Q892: [ 4.5 11.3  7.5  6.6 -8.6  7.2  1.4]
Q145: [ 6.5 19.8 12.3  8.1 -5.8  9.0  1.8]
Q173: [19.5 12.3 27.4  8.1 -5.8  9.0  1.8]
Q76: [ 7.0 20.3 17.9 11.4  5.3  9.8  2.0]
Q68: [32.1 89.6 76.4 51.7  2.6 46.5  9.1]
Q337: [26.9 58.5 44.8 44.3 -5.7 46.2  9.1]
Q702: [ 11.0  31.1  29.2  18.9 -10.3  15.6   3.1]
Q117: [ 7.9 37.6 53.2 18.8 20.1  3.6  0.7]
Q204: [  6.9  25.6  32.3  14.4 -26.6   6.6   1.3]
Q105: [ 18.2  29.6  12.6  28.2 -10.0  36.1   7.1]
rev: [12.3 19.8] : Q145
rev: [11.3  4.5] : Q892

Q376: [-26.9  -9.4  72.2 -38.3  68.7 -55.8  34.4 -47.1 -55.9  83.6 -26.9 -13.0
 -26.9]
Q545: [ 19.2 -38.6 -15.8  17.7  14.1 -11.1  -5.2  43.9 -13.6   5.1 -25.0  -3.4
  37.8]
Q208: [-18.1 -15.8 -38.6  31.1 -54.8  24.1 -30.3  38.8  37.9 -62.3   3.8   5.6
  22.8]
Q550: [ -0.6 -57.0  31.1 -54.8 -54.8  24.1 -30.3  38.8  37.9 -62.3   3.8   5.6
   5.1]
rev: [-54.8  31.1 -38.6 -15.8] : Q208
[ 19.2 -38.6 -15.8  17.7  14.1 -11.1  -5.2  43.9 -13.6   5.1 -25.0  -3.4
  37.8] : Q545
rev: [  5.1 -13.6  43.9  -5.2 -11.1  14.1] : Q545
howmany Q376: [-55.9] : 1
howmany Q545: [-15.8] : 1

Q953: [-19.4 -19.4  43.1 -16.3  52.3  43.1 -19.4]
Q418: [-12.0   2.8 -19.5   2.8  48.4  -5.9  -5.9]
Q546: [-16.3  52.3  13.3 -89.8 -37.3  15.6 -34.0]
howmany Q418: [2.8] : 2
rev: [-19.4  43.1  52.3 -16.3] : Q953
howmany Q418: [-12.0] : 1
howmany Q953: [-19.4] : 3

Q86: [ 1.6 25.7 22.4 24.6 36.8]
Q336: [ 5.5 25.7 -8.3 24.6  9.1]
Q258: [ 1.6 25.7 26.6 25.7 34.7]
Q373: [  1.6   9.0   3.2  24.6 -10.6]
Q289: [ 1.6 38.0 23.6 80.4 15.7]
Q708: [ 1.6 21.8 -4.2 24.6 -4.4]
Q428: [ 1.9 25.7 -5.8 24.6 -0.7]
rev: [36.8 24.6 22.4] : Q86
howmany Q289: [23.6] : 1
rev: [25.7  1.9] : Q428

Q726: [-31.6 -31.6  61.5 -63.9]
Q766: [-31.6 -31.6 -31.6 -35.8]
Q47: [-35.8  61.6 -31.7 -35.8]
rev: [ 61.5 -31.6 -31.6] : Q726
howmany Q47: [61.7] : 0
howmany Q726: [-31.6] : 2
[-31.6 -31.6 -31.6 -35.8] : Q766
howmany Q766: [-31.6] : 3

Q691: [ -1.4  -1.4   7.8  -1.4 -34.9 -32.0   7.5  -1.3  26.9 -32.0]
Q275: [-34.7 -32.0   7.5   5.3 -73.4 -78.0  -9.2 -20.8 -73.4  11.4]
Q717: [  6.0   8.0   7.8  -1.4 -34.9 -32.0   7.5  13.3 -34.9 -23.5]
howmany Q691: [-1.3] : 1
[  6.0   8.0   7.8  -1.4 -34.9 -32.0   7.5  13.3 -34.9 -23.5] : Q717

